Below are the code and all the weights of a small trained network. Each question names an input and a target symbol and asks about switching units off, where a switched-off unit gives its printed mean instead of its output.

import numpy as np


def w(rows, s, z=0):
    codes = np.array(rows[::2]) - 128.0
    scale = np.full(codes.shape[1], s)
    scale[-1] = z or s
    return codes * scale


def norm(h):
    return h / np.sqrt((h * h).mean(-1, keepdims=True) + 1e-5)


def f(y):
    return np.maximum(y, 0)


def softmax(a):
    e = np.exp(a - a.max(-1, keepdims=True))
    return e / e.sum(-1, keepdims=True)


def log_softmax(a):
    a = a - a.max(-1, keepdims=True)
    return a - np.log(np.exp(a).sum(-1, keepdims=True))


def net(x, mask):
    ids = ['ΞΠΦβγδεηθ'.index(c) for c in x.split()]
    T = len(ids)
    res = E[ids] + P[:T]
    u = 0
    for l in range(3):
        r = norm(res)
        for j in range(2):
            rows = slice(2 * j, 2 * j + 2)
            q, k, v = (r @ M[l][rows].T for M in (Q, K, V))
            z = softmax(np.where(np.tri(T) > 0, q @ k.T / 2**0.5, -1e9)) @ v
            o = O[l][rows]
            res = res + np.where(mask[u + j], z, o[:, -1]) @ o[:, :-1]
        u += 2
        y = f(norm(res) @ A[l][:, :-1].T + A[l][:, -1])
        res = res + np.where(mask[u : u + 4], y, B[l][:, -1]) @ B[l][:, :-1]
        u += 4
    return log_softmax(norm(res)[-1] @ U[:, :-1].T + U[:, -1])


Q, K, V, O, A, B = {}, {}, {}, {}, {}, {}
E = w([
[125,124,104,160,98,192,67,94,106,198,92],'Ξ',
[126,67,225,134,147,62,91,135,175,114,151],'Π',
[117,59,166,141,176,198,149,170,157,156,135],'Φ',
[172,177,106,118,245,134,180,77,91,86,124],'β',
[72,206,61,146,88,112,162,120,87,3,163],'γ',
[143,126,80,175,143,175,232,76,112,204,144],'δ',
[131,183,116,132,205,110,193,87,177,119,192],'ε',
[99,222,140,72,194,80,146,90,99,115,67],'η',
[124,111,73,107,104,181,111,5,113,108,81],'θ',
],0.02)
P = w([
[196,86,1,55,120,28,92,185,227,134,117],'0',
[88,114,72,132,192,130,90,122,210,133,136],'1',
[109,111,104,152,183,142,90,106,168,133,127],'2',
[116,113,126,157,169,152,102,106,151,138,125],'3',
[122,114,143,155,158,157,112,108,146,137,126],'4',
[121,116,154,156,149,161,124,111,141,142,131],'5',
[121,115,162,154,144,160,129,114,136,143,139],'6',
[126,116,171,151,139,161,137,116,132,144,145],'7',
[130,119,179,147,141,162,145,120,123,148,151],'8',
[135,128,194,141,140,164,151,123,114,152,157],'9',
[137,127,206,135,139,164,158,124,100,161,173],'10',
],0.011)
Q[0] = w([
[94,89,136,9,117,143,114,132,96,71,123],'L0H0',
[143,132,98,124,145,147,80,140,123,145,135],'L0H0',
[101,75,185,173,237,176,152,139,208,173,130],'L0H1',
[124,134,133,109,185,91,143,111,103,2,170],'L0H1',
],0.0088)
K[0] = w([
[119,147,53,125,85,74,128,169,116,121,131],'L0H0',
[87,140,148,158,162,127,106,57,111,181,125],'L0H0',
[230,34,189,195,243,110,182,172,199,255,246],'L0H1',
[112,204,159,65,193,94,168,189,82,16,131],'L0H1',
],0.0068)
V[0] = w([
[38,174,140,159,115,198,141,153,82,77,158],'L0H0',
[146,129,46,91,170,120,123,129,185,167,87],'L0H0',
[131,139,206,205,118,140,133,254,59,130,239],'L0H1',
[109,157,75,153,126,118,31,158,113,124,91],'L0H1',
],0.0072)
O[0] = w([
[160,22,197,204,157,196,129,174,67,141,72,33],'L0H0',
[91,111,96,111,134,161,147,2,150,108,53,253],'L0H0',
[96,177,52,137,94,120,54,106,124,112,55,39],'L0H1',
[59,35,135,76,145,66,155,181,103,123,62,74],'L0H1',
],0.009,0.0036)
A[0] = w([
[219,115,103,232,167,110,170,210,75,147,183,8],'L0N0',
[108,90,151,210,78,188,126,254,89,110,107,35],'L0N1',
[171,175,38,61,64,126,145,68,177,181,55,26],'L0N2',
[192,146,60,65,194,113,99,105,146,133,80,8],'L0N3',
],0.0088,0.0017)
B[0] = w([
[186,66,110,121,106,178,155,144,66,119,66,172],'L0N0',
[234,84,130,53,161,194,99,166,59,204,122,198],'L0N1',
[87,171,101,131,124,168,8,71,66,219,134,253],'L0N2',
[164,179,97,158,142,141,73,89,189,172,133,243],'L0N3',
],0.011,0.0034)
Q[1] = w([
[72,101,159,80,158,118,98,117,138,167,118],'L1H0',
[71,185,35,149,193,192,117,72,101,114,87],'L1H0',
[110,196,1,103,108,151,89,83,165,56,114],'L1H1',
[172,125,159,51,127,86,113,68,79,180,94],'L1H1',
],0.0099)
K[1] = w([
[93,146,90,79,133,131,94,118,131,196,81],'L1H0',
[99,144,55,121,199,139,140,156,1,75,136],'L1H0',
[144,177,196,119,151,85,151,5,204,232,119],'L1H1',
[119,221,117,87,120,96,218,75,117,133,134],'L1H1',
],0.0094)
V[1] = w([
[182,138,149,113,235,201,97,159,50,165,188],'L1H0',
[134,145,121,163,124,126,237,204,109,83,91],'L1H0',
[2,165,78,170,78,72,212,138,112,69,137],'L1H1',
[152,131,75,163,87,215,94,148,172,126,86],'L1H1',
],0.0053)
O[1] = w([
[2,56,250,186,234,165,34,196,77,160,196,139],'L1H0',
[51,192,201,153,55,145,131,50,146,104,131,2],'L1H0',
[218,119,72,140,78,33,113,94,92,149,90,132],'L1H1',
[177,107,130,144,85,151,188,149,128,163,79,119],'L1H1',
],0.0078,0.0054)
A[1] = w([
[76,173,134,110,96,110,158,70,134,113,106,2],'L1N0',
[153,136,129,59,140,153,245,134,137,203,162,175],'L1N1',
[156,94,149,125,77,67,125,176,125,149,152,66],'L1N2',
[154,160,108,132,96,55,67,244,137,110,174,79],'L1N3',
],0.011,0.0062)
B[1] = w([
[148,138,117,79,106,6,204,161,129,150,88,158],'L1N0',
[101,28,224,185,134,142,113,255,89,113,132,254],'L1N1',
[62,162,144,220,89,166,129,77,96,72,131,166],'L1N2',
[84,122,207,150,81,175,195,175,133,149,76,200],'L1N3',
],0.011,0.0059)
Q[2] = w([
[144,109,27,75,91,95,190,170,159,6,147],'L2H0',
[153,103,98,119,126,148,70,158,222,184,103],'L2H0',
[119,126,116,174,164,157,89,147,150,124,143],'L2H1',
[125,201,157,117,101,47,176,157,164,74,154],'L2H1',
],0.011)
K[2] = w([
[96,115,94,100,177,93,185,95,244,188,110],'L2H0',
[111,106,155,189,153,142,38,157,155,163,132],'L2H0',
[117,144,113,144,170,154,81,205,125,94,148],'L2H1',
[134,172,89,142,124,38,181,171,157,120,137],'L2H1',
],0.011)
V[2] = w([
[55,80,112,56,125,196,107,129,122,126,226],'L2H0',
[221,115,71,1,157,195,188,142,128,161,86],'L2H0',
[120,151,19,124,153,161,132,180,86,103,184],'L2H1',
[147,197,215,166,126,74,77,155,191,133,190],'L2H1',
],0.0071)
O[2] = w([
[184,147,15,80,53,78,110,166,228,162,70,254],'L2H0',
[236,188,141,124,61,71,175,86,47,130,76,140],'L2H0',
[124,184,1,222,158,42,158,118,96,85,132,136],'L2H1',
[165,74,191,234,134,244,179,151,138,175,28,49],'L2H1',
],0.0085,0.0041)
A[2] = w([
[159,183,128,120,87,127,160,130,195,102,117,2],'L2N0',
[159,107,68,105,166,93,9,118,201,196,152,136],'L2N1',
[155,138,80,116,134,149,161,101,127,24,66,76],'L2N2',
[184,22,175,157,201,86,122,218,142,159,78,77],'L2N3',
],0.013,0.0075)
B[2] = w([
[120,28,156,108,129,171,209,177,97,56,216,140],'L2N0',
[49,193,111,112,214,67,9,66,117,123,145,255],'L2N1',
[127,75,51,135,96,176,98,106,110,50,42,141],'L2N2',
[146,97,131,166,84,193,191,154,35,117,147,216],'L2N3',
],0.014,0.017)
U = w([
[142,150,119,128,169,93,61,99,141,148,97,202],'Ξ',
[38,96,110,167,162,155,111,152,81,97,171,17],'Π',
[134,95,96,95,154,170,131,248,198,164,83,255],'Φ',
[181,131,130,123,187,162,120,78,144,86,60,75],'β',
[150,139,47,143,102,95,148,124,124,90,97,163],'γ',
[100,167,93,125,84,139,156,62,111,171,143,63],'δ',
[165,150,116,120,125,113,140,120,165,105,203,120],'ε',
[114,150,151,107,165,78,172,140,113,154,60,119],'η',
[154,112,164,61,93,121,100,85,139,117,144,114],'θ',
],0.012,0.0095)

Each question gives the input, a string of symbols that net reads in full, and the target symbol t.
The units are the heads (2 rows each of Q, K, V and O) and the neurons (one row each of A and B). Each row of codes is followed by its name. A weight is (code - 128) times the scale printed after its matrix; where a second scale follows, it is the last column's (O, A, B and U).
mask holds one flag per unit, layer by layer, with each layer's heads first. A switched-off unit (its flag False) gives its mean, the last column of its rows in O or B, instead of its output. The means were averaged over made-up inputs and are rounded, as every weight is.
A unit's drop is (log p(t) with every unit on - log p(t) with that unit switched off) / (log p(t) with every unit on - log p(t) with every unit switched off).
The circuit of an input: a set's keep is (log p(t) with only the set's units on - log p(t) with every unit switched off) / (log p(t) with every unit on - log p(t) with every unit switched off). Starting from the 12 units with the biggest drops (on a tie, the unit counted first), units are removed one at a time, each time the one whose removal leaves the highest keep (on an exact tie, the one counted first), for as long as the keep stays at least 0.8.
units of the circuit, in order: the units of the circuit, biggest drop first
k most important neurons: the k neurons with the biggest drops, biggest first
k most important neurons of layer l: the k neurons of layer l with the biggest drops, biggest first
input β Φ Π δ β Π ε η ε η η, target Φ: 2 most important neurons => [L2N1, L1N1]
input δ η Ξ Ξ Φ, target Ξ: units of the circuit, in order => [L0H1, L2N1]
input θ γ Π θ, target γ: units of the circuit, in order => [L0H1, L1H1, L2N1, L1H0]
input δ γ Π Π Π Φ Π, target Φ: units of the circuit, in order => [L2N1, L2H1]
input Π η Φ Φ Π, target Π: units of the circuit, in order => [L2N3]
input Φ Ξ Ξ, target Π: units of the circuit, in order => [L0H1, L2N3]
input Π θ ε θ, target Π: 3 most important neurons of layer 1 => [L1N1, L1N3, L1N0]
input γ δ β, target β: 2 most important neurons of layer 2 => [L2N1, L2N3]
input β Φ Π Ξ β, target Π: units of the circuit, in order => [L1H0, L2N3]
input γ η Ξ γ η θ η, target Φ: units of the circuit, in order => [L0H0, L2N1]
input η θ Φ δ, target Ξ: 2 most important neurons => [L0N2, L2N3]
input Π θ Ξ Π δ Ξ η Φ Ξ, target Φ: units of the circuit, in order => [L0H0, L0H1, L0N2, L2N1]
input Φ γ Φ δ Π δ Π δ γ δ, target Φ: 4 most important neurons => [L1N1, L2N1, L0N0, L0N1]
input Π Π β Π γ Π, target γ: 2 most important neurons => [L0N2, L2N1]
input θ θ γ β δ Π η, target η: most important neuron => [L1N0]
input γ Π Π Ξ δ ε, target ε: 2 most important neurons => [L2N1, L2N3]
input θ Ξ Π ε δ Π Π γ Π Φ, target Φ: 2 most important neurons => [L2N1, L0N2]
input θ η η γ Π δ, target δ: units of the circuit, in order => [L1H0, L0N2, L2N1]
input Π θ Π, target Π: 2 most important neurons of layer 1 => [L1N3, L1N1]
input δ η δ γ Π Π Π β θ, target θ: most important neuron => [L2N1]
input γ β Π γ γ Φ θ, target θ: 2 most important neurons of layer 0 => [L0N2, L0N3]
input γ Π Φ Π β γ θ γ, target θ: 3 most important neurons of layer 0 => [L0N1, L0N2, L0N3]
input θ γ η Π Ξ δ, target δ: 3 most important neurons => [L0N2, L2N1, L2N3]
input η Π θ γ θ, target γ: 3 most important neurons => [L0N2, L2N1, L1N3]
input θ Π γ θ Π Ξ ε Π Φ Π η, target η: 2 most important neurons => [L2N1, L1N0]
input Π ε δ θ Π δ η Π Φ η, target Π: 2 most important neurons of layer 1 => [L1N3, L1N1]
input β θ Π θ, target Π: 2 most important neurons => [L1N1, L0N2]
input Π Π Π δ Φ β Π, target Φ: most important neuron of layer 1 => [L1N3]
input ε δ ε Π β Ξ θ Π δ δ δ, target Φ: 2 most important neurons => [L2N1, L0N0]
input γ η θ ε Π Φ Φ, target Φ: 2 most important neurons => [L2N1, L1N1]
